Below are the code and all the weights of a small trained network. Each question names an input and a target symbol and asks about switching units off, where a switched-off unit gives its printed mean instead of its output.

import numpy as np


def w(rows, s, z=0):
    codes = np.array(rows[::2]) - 128.0
    scale = np.full(codes.shape[1], s)
    scale[-1] = z or s
    return codes * scale


def f(y):
    return y / 2 * (1 + np.tanh(0.7978845608 * (y + 0.044715 * y**3)))


def softmax(a):
    e = np.exp(a - a.max(-1, keepdims=True))
    return e / e.sum(-1, keepdims=True)


def log_softmax(a):
    a = a - a.max(-1, keepdims=True)
    return a - np.log(np.exp(a).sum(-1, keepdims=True))


def net(x, mask):
    ids = ['δζθμξπσψω'.index(c) for c in x.split()]
    T = len(ids)
    res = E[ids] + P[:T]
    u = 0
    for l in range(3):
        q, k, v = (res @ M[l].T for M in (Q, K, V))
        z = softmax(np.where(np.tri(T) > 0, q @ k.T / 4**0.5, -1e9)) @ v
        res = res + np.where(mask[u], z, O[l][:, -1]) @ O[l][:, :-1]
        u += 1
        y = f(res @ A[l][:, :-1].T + A[l][:, -1])
        res = res + np.where(mask[u : u + 4], y, B[l][:, -1]) @ B[l][:, :-1]
        u += 4
    return log_softmax(res[-1] @ U[:, :-1].T + U[:, -1])


Q, K, V, O, A, B = {}, {}, {}, {}, {}, {}
E = w([
[171,140,63,120,101,76,132,90],'δ',
[157,106,160,179,253,88,156,143],'ζ',
[145,167,139,164,46,186,172,117],'θ',
[190,149,114,193,146,111,58,104],'μ',
[170,89,78,66,149,149,87,112],'ξ',
[115,123,194,113,143,172,180,63],'π',
[128,98,140,145,119,112,88,169],'σ',
[136,130,130,146,87,135,205,169],'ψ',
[184,119,40,136,168,139,147,159],'ω',
],0.019)
P = w([
[67,144,116,114,69,141,101,116],'0',
[205,161,206,112,109,110,104,149],'1',
[254,94,218,137,76,114,73,135],'2',
[157,79,163,158,83,147,102,96],'3',
[8,122,83,124,161,101,96,115],'4',
[61,215,125,69,156,97,95,183],'5',
[193,192,188,113,116,112,131,148],'6',
[195,110,147,137,135,140,150,115],'7',
[68,98,67,123,151,125,130,83],'8',
],0.0078)
Q[0] = w([
[104,115,135,115,137,143,119,132],'0.h1',
[85,251,127,68,160,119,104,171],'0.h1',
[118,154,146,114,104,110,113,138],'0.h1',
[248,170,201,52,120,117,137,169],'0.h1',
],0.026)
K[0] = w([
[122,125,134,112,117,126,109,146],'0.h1',
[249,53,178,127,92,117,136,133],'0.h1',
[136,111,145,132,106,118,127,97],'0.h1',
[118,5,90,204,106,141,143,79],'0.h1',
],0.024)
V[0] = w([
[109,86,149,108,233,217,122,156],'0.h1',
[163,145,217,121,127,1,213,165],'0.h1',
[140,78,129,91,85,8,88,212],'0.h1',
[167,147,18,120,182,115,223,140],'0.h1',
],0.0087)
O[0] = w([
[159,133,165,27,105,72,126,130,4],'0.h1',
[198,142,221,118,121,200,149,117,131],'0.h1',
[143,115,160,205,56,110,178,52,217],'0.h1',
[61,254,205,144,91,162,143,155,110],'0.h1',
],0.0074,0.0029)
A[0] = w([
[89,75,119,103,73,165,233,228,3],'0.n1',
[2,30,181,118,135,186,167,151,34],'0.n2',
[132,124,181,160,206,44,197,168,72],'0.n3',
[147,75,83,79,183,205,217,79,60],'0.n4',
],0.0086,0.0033)
B[0] = w([
[187,2,131,142,189,77,87,85,236],'0.n1',
[180,171,130,122,137,92,123,161,179],'0.n2',
[65,107,67,117,69,171,88,69,247],'0.n3',
[203,129,145,126,126,94,72,182,254],'0.n4',
],0.0084,0.0017)
Q[1] = w([
[92,120,151,165,196,218,149,193],'1.h1',
[2,151,163,122,47,91,93,209],'1.h1',
[210,162,120,103,94,176,70,27],'1.h1',
[85,158,81,58,103,180,142,10],'1.h1',
],0.0064)
K[1] = w([
[160,136,99,110,92,25,201,161],'1.h1',
[175,144,99,123,255,159,203,74],'1.h1',
[90,43,111,164,129,100,141,201],'1.h1',
[139,145,205,135,182,86,186,188],'1.h1',
],0.0066)
V[1] = w([
[163,168,207,185,181,68,195,227],'1.h1',
[105,156,162,84,47,2,83,17],'1.h1',
[211,179,118,73,240,47,121,70],'1.h1',
[69,135,154,125,145,38,80,255],'1.h1',
],0.0074)
O[1] = w([
[194,106,220,141,186,52,136,231,48],'1.h1',
[81,242,98,50,88,44,89,50,103],'1.h1',
[145,166,107,143,197,41,97,26,4],'1.h1',
[2,58,153,165,148,83,83,164,115],'1.h1',
],0.0059,0.0018)
A[1] = w([
[99,210,151,158,164,87,150,147,6],'1.n1',
[147,140,151,129,99,152,2,159,138],'1.n2',
[109,106,94,109,139,160,197,70,13],'1.n3',
[113,213,98,155,199,123,180,170,41],'1.n4',
],0.012,0.0015)
B[1] = w([
[124,65,103,117,130,141,140,108,164],'1.n1',
[69,113,113,126,149,145,254,66,255],'1.n2',
[181,137,139,145,118,133,62,144,169],'1.n3',
[106,116,141,112,145,98,185,121,161],'1.n4',
],0.01,0.0052)
Q[2] = w([
[151,211,206,170,229,188,6,113],'2.h1',
[126,175,182,75,217,1,44,227],'2.h1',
[80,102,98,172,75,105,154,30],'2.h1',
[193,61,120,93,34,135,118,71],'2.h1',
],0.0048)
K[2] = w([
[155,103,137,132,137,58,215,253],'2.h1',
[156,159,202,120,242,130,109,110],'2.h1',
[96,150,93,35,107,137,92,123],'2.h1',
[43,119,70,154,142,124,125,141],'2.h1',
],0.0053)
V[2] = w([
[121,230,23,61,31,143,159,188],'2.h1',
[45,61,89,118,110,193,14,115],'2.h1',
[154,102,66,241,86,59,143,156],'2.h1',
[57,254,120,253,238,93,75,53],'2.h1',
],0.0069)
O[2] = w([
[179,118,84,72,254,47,201,179,114],'2.h1',
[186,121,211,158,144,35,105,114,193],'2.h1',
[106,216,110,193,106,80,156,134,253],'2.h1',
[35,94,151,176,245,190,141,67,91],'2.h1',
],0.0064,0.0055)
A[2] = w([
[92,159,230,85,154,178,125,217,124],'2.n1',
[81,118,196,85,39,100,86,66,94],'2.n2',
[57,186,85,99,171,60,67,189,1],'2.n3',
[137,185,197,115,255,38,67,138,59],'2.n4',
],0.0078,0.007)
B[2] = w([
[125,158,125,106,175,130,72,191,193],'2.n1',
[135,140,154,105,153,94,33,185,236],'2.n2',
[187,127,131,42,207,121,186,98,149],'2.n3',
[144,212,204,126,3,237,89,169,250],'2.n4',
],0.0065,0.0022)
U = w([
[95,160,70,105,88,44,125,74,159],'δ',
[86,105,86,156,155,144,67,93,200],'ζ',
[98,129,92,147,59,181,159,115,77],'θ',
[100,151,94,190,149,126,170,62,3],'μ',
[98,65,77,62,116,152,144,61,185],'ξ',
[116,130,171,92,146,109,130,89,129],'π',
[2,92,125,116,90,64,176,146,252],'σ',
[130,64,132,162,109,58,131,119,108],'ψ',
[119,133,64,149,187,118,146,167,122],'ω',
],0.0063,0.0025)

Each question gives the input, a string of symbols that net reads in full, and the target symbol t.
The units are the heads (4 rows each of Q, K, V and O) and the neurons (one row each of A and B). Each row of codes is followed by its name. A weight is (code - 128) times the scale printed after its matrix; where a second scale follows, it is the last column's (O, A, B and U).
mask holds one flag per unit, layer by layer, with each layer's heads first. A switched-off unit (its flag False) gives its mean, the last column of its rows in O or B, instead of its output. The means were averaged over made-up inputs and are rounded, as every weight is.
A unit's drop is (log p(t) with every unit on - log p(t) with that unit switched off) / (log p(t) with every unit on - log p(t) with every unit switched off).
The circuit of an input: a set's keep is (log p(t) with only the set's units on - log p(t) with every unit switched off) / (log p(t) with every unit on - log p(t) with every unit switched off). Starting from the 12 units with the biggest drops (on a tie, the unit counted first), units are removed one at a time, each time the one whose removal leaves the highest keep (on an exact tie, the one counted first), for as long as the keep stays at least 0.8.
units of the circuit, in order: the units of the circuit, biggest drop first
unit that matters most: the unit with the biggest drop
top k neurons in layer l: the k neurons of layer l with the biggest drops, biggest first
drop when u is switched off: that unit's drop, to one decimal
input σ σ μ ζ ξ θ σ σ, target δ: units of the circuit, in order	(0.h1 1.h1)
input σ δ ξ ζ σ, target δ: unit that matters most	1.h1
input ω ψ ω, target σ: units of the circuit, in order	(0.h1 1.h1 1.n4)
input δ θ ψ ψ σ θ ψ θ ω, target ω: units of the circuit, in order	(1.h1 2.h1)
input σ δ ξ, target δ: units of the circuit, in order	(0.h1 2.h1 1.h1)
input ξ δ ξ ψ ζ δ σ, target π: units of the circuit, in order	(2.h1 0.h1 1.h1 2.n4)
input ζ δ ξ, target ξ: units of the circuit, in order	(2.h1 0.h1 1.n2)
input σ ω ξ ψ ω ζ, target δ: units of the circuit, in order	(0.h1 1.h1)
input μ μ σ ζ ζ, target ζ: units of the circuit, in order	(0.n3 2.h1 1.n2)
input ζ δ δ, target ξ: units of the circuit, in order	(2.h1 0.h1 0.n3 1.h1)
input ψ σ ψ, target θ: units of the circuit, in order	(2.h1 0.h1 1.h1)
input ω ψ π σ δ μ, target σ: units of the circuit, in order	(1.h1 1.n2 0.h1)
input ζ σ ζ ζ δ ω θ, target π: top 2 neurons in layer 2	(2.n2 2.n1)
input ψ δ π, target θ: unit that matters most	2.h1
input μ ζ ω δ σ σ ω ω ψ, target ψ: top 2 neurons in layer 0	(0.n1 0.n3)
input ω μ ω, target σ: top 2 neurons in layer 1	(1.n4 1.n1)
input σ ω σ μ, target δ: drop when 1.n1 is switched off	0.0
input δ σ θ σ δ σ ξ, target ω: drop when 0.n4 is switched off	0.2
input ψ δ σ, target θ: drop when 0.n3 is switched off	0.1
input π ψ ζ, target ζ: unit that matters most	1.h1
input ξ σ ω π δ δ, target π: top 2 neurons in layer 2	(2.n4 2.n3)
